Here is a tiny trained network, its code and every weight. The questions are about switching its units off for an input and a target symbol, where a switched-off unit gives its printed mean instead of its output.

import numpy as np


def w(rows, s, z=0):
    codes = np.array(rows[::2]) - 128.0
    scale = np.full(codes.shape[1], s)
    scale[-1] = z or s
    return codes * scale


def norm(h):
    return h / np.sqrt((h * h).mean(-1, keepdims=True) + 1e-5)


def f(y):
    return y / 2 * (1 + np.tanh(0.7978845608 * (y + 0.044715 * y**3)))


def softmax(a):
    e = np.exp(a - a.max(-1, keepdims=True))
    return e / e.sum(-1, keepdims=True)


def log_softmax(a):
    a = a - a.max(-1, keepdims=True)
    return a - np.log(np.exp(a).sum(-1, keepdims=True))


def net(x, mask):
    ids = ['ΓΔΘΠαβεζηλμξφ'.index(c) for c in x.split()]
    T = len(ids)
    res = E[ids] + P[:T]
    u = 0
    for l in range(2):
        r = norm(res)
        for j in range(3):
            rows = slice(4 * j, 4 * j + 4)
            q, k, v = (r @ M[l][rows].T for M in (Q, K, V))
            z = softmax(np.where(np.tri(T) > 0, q @ k.T / 4**0.5, -1e9)) @ v
            o = O[l][rows]
            res = res + np.where(mask[u + j], z, o[:, -1]) @ o[:, :-1]
        u += 3
        y = f(norm(res) @ A[l][:, :-1].T + A[l][:, -1])
        res = res + np.where(mask[u : u + 12], y, B[l][:, -1]) @ B[l][:, :-1]
        u += 12
    return log_softmax(norm(res)[-1] @ U[:, :-1].T + U[:, -1])


Q, K, V, O, A, B = {}, {}, {}, {}, {}, {}
E = w([
[172,156,56,151,186],'Γ',
[117,153,181,167,103],'Δ',
[114,204,117,106,4],'Θ',
[207,47,112,134,180],'Π',
[105,85,125,174,105],'α',
[92,77,100,120,117],'β',
[182,134,89,156,180],'ε',
[148,78,173,104,151],'ζ',
[72,101,117,151,135],'η',
[99,122,158,103,191],'λ',
[81,215,153,113,167],'μ',
[145,119,40,115,121],'ξ',
[134,112,187,98,138],'φ',
],0.025)
P = w([
[229,152,130,194,164],'0',
[203,138,123,177,141],'1',
[183,128,117,162,139],'2',
[170,126,123,164,113],'3',
[155,123,127,160,98],'4',
[141,120,126,148,86],'5',
[129,124,128,145,70],'6',
[114,123,131,137,54],'7',
[96,123,131,125,37],'8',
[90,133,131,116,22],'9',
[105,144,125,131,2],'10',
],0.0086)
Q[0] = w([
[145,185,174,103,105],'L0H0',
[3,165,83,159,58],'L0H0',
[194,156,119,112,252],'L0H0',
[229,200,57,115,62],'L0H0',
[166,107,148,93,74],'L0H1',
[131,105,150,110,181],'L0H1',
[119,114,156,114,135],'L0H1',
[121,150,133,121,169],'L0H1',
[151,199,86,148,144],'L0H2',
[185,94,141,33,107],'L0H2',
[144,136,198,146,101],'L0H2',
[164,64,129,177,135],'L0H2',
],0.013)
K[0] = w([
[165,153,121,153,106],'L0H0',
[56,154,129,80,94],'L0H0',
[200,151,81,142,194],'L0H0',
[178,133,6,142,72],'L0H0',
[89,84,171,107,145],'L0H1',
[209,92,99,157,128],'L0H1',
[139,108,163,106,103],'L0H1',
[159,146,136,123,117],'L0H1',
[130,197,100,106,87],'L0H2',
[143,87,124,84,136],'L0H2',
[191,127,191,187,139],'L0H2',
[153,62,82,161,86],'L0H2',
],0.015)
V[0] = w([
[115,74,145,122,152],'L0H0',
[44,160,95,167,131],'L0H0',
[60,109,149,185,32],'L0H0',
[117,186,100,127,187],'L0H0',
[137,116,144,137,76],'L0H1',
[163,156,140,145,117],'L0H1',
[186,108,131,101,145],'L0H1',
[145,124,78,133,85],'L0H1',
[172,121,117,124,80],'L0H2',
[149,98,55,184,167],'L0H2',
[170,196,138,138,5],'L0H2',
[167,141,156,164,155],'L0H2',
],0.011)
O[0] = w([
[97,137,99,161,125,170],'L0H0',
[129,137,88,141,254,130],'L0H0',
[145,75,92,82,176,156],'L0H0',
[125,220,81,146,110,103],'L0H0',
[121,138,120,125,107,122],'L0H1',
[111,63,135,115,117,119],'L0H1',
[89,135,161,145,86,149],'L0H1',
[111,156,150,168,78,116],'L0H1',
[133,162,139,71,150,132],'L0H2',
[110,133,128,104,182,252],'L0H2',
[156,133,105,53,128,43],'L0H2',
[145,97,76,92,132,159],'L0H2',
],0.0077,0.0036)
A[0] = w([
[200,77,164,128,142,63],'L0N0',
[159,130,249,175,184,201],'L0N1',
[193,93,110,180,125,55],'L0N2',
[57,145,217,118,161,135],'L0N3',
[102,97,109,52,120,127],'L0N4',
[87,77,89,200,110,9],'L0N5',
[147,152,226,128,113,136],'L0N6',
[128,158,137,97,62,131],'L0N7',
[106,101,121,116,106,4],'L0N8',
[142,139,107,109,154,96],'L0N9',
[100,159,126,129,145,96],'L0N10',
[130,209,152,85,132,96],'L0N11',
],0.012,0.0029)
B[0] = w([
[194,94,187,176,178,192],'L0N0',
[219,99,104,66,161,255],'L0N1',
[111,146,146,159,193,168],'L0N2',
[254,67,193,108,183,206],'L0N3',
[112,153,156,190,86,176],'L0N4',
[43,169,103,160,78,231],'L0N5',
[170,164,96,88,204,190],'L0N6',
[108,152,126,77,144,158],'L0N7',
[153,135,132,179,75,124],'L0N8',
[91,139,170,116,127,128],'L0N9',
[110,90,126,128,110,138],'L0N10',
[54,94,107,132,146,165],'L0N11',
],0.0091,0.005)
Q[1] = w([
[91,122,239,94,140],'L1H0',
[52,95,132,106,171],'L1H0',
[137,236,24,77,183],'L1H0',
[36,178,102,194,136],'L1H0',
[66,39,205,120,165],'L1H1',
[134,84,215,109,102],'L1H1',
[202,51,41,118,84],'L1H1',
[229,224,117,98,93],'L1H1',
[167,55,59,89,148],'L1H2',
[130,240,173,108,236],'L1H2',
[226,153,129,154,143],'L1H2',
[197,255,249,51,85],'L1H2',
],0.0095)
K[1] = w([
[4,147,137,161,149],'L1H0',
[87,110,162,31,98],'L1H0',
[225,208,161,111,221],'L1H0',
[106,125,178,129,233],'L1H0',
[49,88,216,131,195],'L1H1',
[170,103,176,195,130],'L1H1',
[159,56,104,171,52],'L1H1',
[203,140,19,144,124],'L1H1',
[158,105,61,75,83],'L1H2',
[168,219,168,131,247],'L1H2',
[173,125,182,208,139],'L1H2',
[142,176,250,101,145],'L1H2',
],0.012)
V[1] = w([
[117,225,190,188,144],'L1H0',
[80,133,125,127,88],'L1H0',
[127,162,101,206,105],'L1H0',
[211,153,68,122,104],'L1H0',
[186,68,158,176,57],'L1H1',
[76,118,181,115,62],'L1H1',
[60,140,235,55,224],'L1H1',
[111,137,234,188,197],'L1H1',
[147,164,16,103,62],'L1H2',
[102,117,159,104,108],'L1H2',
[121,85,150,97,103],'L1H2',
[254,145,84,82,169],'L1H2',
],0.0087)
O[1] = w([
[130,153,99,117,126,128],'L1H0',
[167,108,80,123,104,84],'L1H0',
[138,60,102,127,91,165],'L1H0',
[121,112,153,78,117,95],'L1H0',
[67,125,130,184,147,89],'L1H1',
[117,160,122,91,155,3],'L1H1',
[217,227,70,124,134,121],'L1H1',
[138,253,109,180,51,201],'L1H1',
[118,163,118,171,186,44],'L1H2',
[142,125,109,131,129,77],'L1H2',
[151,146,98,190,147,94],'L1H2',
[2,110,180,165,86,207],'L1H2',
],0.0075,0.0035)
A[1] = w([
[123,104,152,188,43,77],'L1N0',
[115,140,123,182,147,112],'L1N1',
[131,59,123,157,68,155],'L1N2',
[148,144,198,166,15,98],'L1N3',
[61,149,112,128,154,103],'L1N4',
[96,148,111,3,45,3],'L1N5',
[65,168,137,212,49,63],'L1N6',
[117,93,175,199,166,120],'L1N7',
[119,198,89,148,100,149],'L1N8',
[100,172,172,87,119,170],'L1N9',
[134,99,112,146,208,105],'L1N10',
[186,147,188,89,187,99],'L1N11',
],0.014,0.0067)
B[1] = w([
[136,179,121,89,102,186],'L1N0',
[89,110,139,128,114,172],'L1N1',
[168,173,125,175,137,245],'L1N2',
[164,107,89,10,129,211],'L1N3',
[110,85,172,130,163,163],'L1N4',
[41,156,68,162,87,172],'L1N5',
[106,144,215,192,132,192],'L1N6',
[133,114,105,62,98,254],'L1N7',
[129,143,119,123,228,190],'L1N8',
[98,160,38,144,118,176],'L1N9',
[77,85,185,93,114,185],'L1N10',
[175,78,142,251,153,213],'L1N11',
],0.013,0.0064)
U = w([
[232,61,219,150,186,90],'Γ',
[186,123,83,4,93,187],'Δ',
[141,163,124,56,99,155],'Θ',
[100,195,207,67,93,180],'Π',
[95,102,154,155,5,71],'α',
[118,45,10,180,135,1],'β',
[51,151,35,90,42,219],'ε',
[124,135,101,176,92,86],'ζ',
[59,49,125,1,219,135],'η',
[83,170,227,175,210,90],'λ',
[151,192,67,73,255,167],'μ',
[63,148,178,145,121,196],'ξ',
[161,217,127,178,76,112],'φ',
],0.0084,0.0035)

Each question gives the input, a string of symbols that net reads in full, and the target symbol t.
The units are the heads (4 rows each of Q, K, V and O) and the neurons (one row each of A and B). Each row of codes is followed by its name. A weight is (code - 128) times the scale printed after its matrix; where a second scale follows, it is the last column's (O, A, B and U).
mask holds one flag per unit, layer by layer, with each layer's heads first. A switched-off unit (its flag False) gives its mean, the last column of its rows in O or B, instead of its output. The means were averaged over made-up inputs and are rounded, as every weight is.
A unit's drop is (log p(t) with every unit on - log p(t) with that unit switched off) / (log p(t) with every unit on - log p(t) with every unit switched off).
unit that matters most: the unit with the biggest drop
top k neurons: the k neurons with the biggest drops, biggest first
k most important neurons of layer l: the k neurons of layer l with the biggest drops, biggest first
which heads matter: for each layer, one digit per head in row order, 1 if its drop is at least 0.15 and else 0, layers parted by /
input φ Π Δ λ λ Δ, target Δ: unit that matters most => L0H0
input Π ε α λ β α Γ Δ Π, target Δ: top 2 neurons => L0N3, L1N3
input ξ Π μ μ η α Π Δ λ η, target λ: 4 most important neurons of layer 0 => L0N3, L0N5, L0N1, L0N6
input Δ Δ μ ε, target Π: which heads matter => 100 / 000
input ε μ ζ α β β λ Γ λ Π β, target λ: which heads matter => 000 / 000
input ζ β Γ λ μ α β Γ α, target β: which heads matter => 100 / 101
input Δ ε β η φ Π Θ φ φ Δ, target Δ: which heads matter => 101 / 000
input Δ α λ ζ λ, target Δ: top 4 neurons => L0N3, L1N3, L1N7, L0N0
input η β α β ζ Δ λ Π λ α, target λ: which heads matter => 000 / 000
input ζ α μ α Γ β Π Γ β β α, target β: which heads matter => 101 / 111
input μ μ φ ζ η Δ φ Θ α, target φ: which heads matter => 100 / 001
input ξ β Δ α Δ μ β μ, target μ: which heads matter => 100 / 010
input Δ Π Π α Π λ α, target λ: top 3 neurons => L1N6, L1N8, L0N3
input α μ η λ, target Γ: top 4 neurons => L0N3, L0N1, L1N11, L0N4
input ξ α ζ Δ Θ Δ α Γ, target ε: which heads matter => 101 / 010
input φ Θ μ Γ β, target μ: top neuron => L0N11
input ξ φ α, target φ: which heads matter => 100 / 011
input ζ μ ξ λ, target Γ: top 3 neurons => L0N3, L0N1, L0N6
input Γ η α, target η: which heads matter => 100 / 000
input β ε β φ Π Π Π Δ μ, target μ: unit that matters most => L1H1
input μ α α η β μ β, target μ: which heads matter => 100 / 011
input Δ Δ η α Γ η β, target η: top 3 neurons => L1N11, L1N10, L1N6
input β Θ η α Δ α φ β β, target φ: which heads matter => 000 / 001
input α β η ε Δ Δ λ φ μ β η, target μ: which heads matter => 000 / 011
input ε β ξ α α μ η Γ η ζ ε, target η: which heads matter => 001 / 010
input λ μ α α Θ Δ α Δ Δ β, target β: top 4 neurons => L0N4, L0N3, L1N6, L1N2
input Δ Δ α, target α: unit that matters most => L0H0
input Γ α β λ α β ε, target Π: 2 most important neurons of layer 0 => L0N5, L0N3
input λ β ζ β λ η, target λ: top 2 neurons => L1N6, L0N5
input Γ Π η ζ λ α β ζ, target Δ: top 2 neurons => L1N3, L1N6
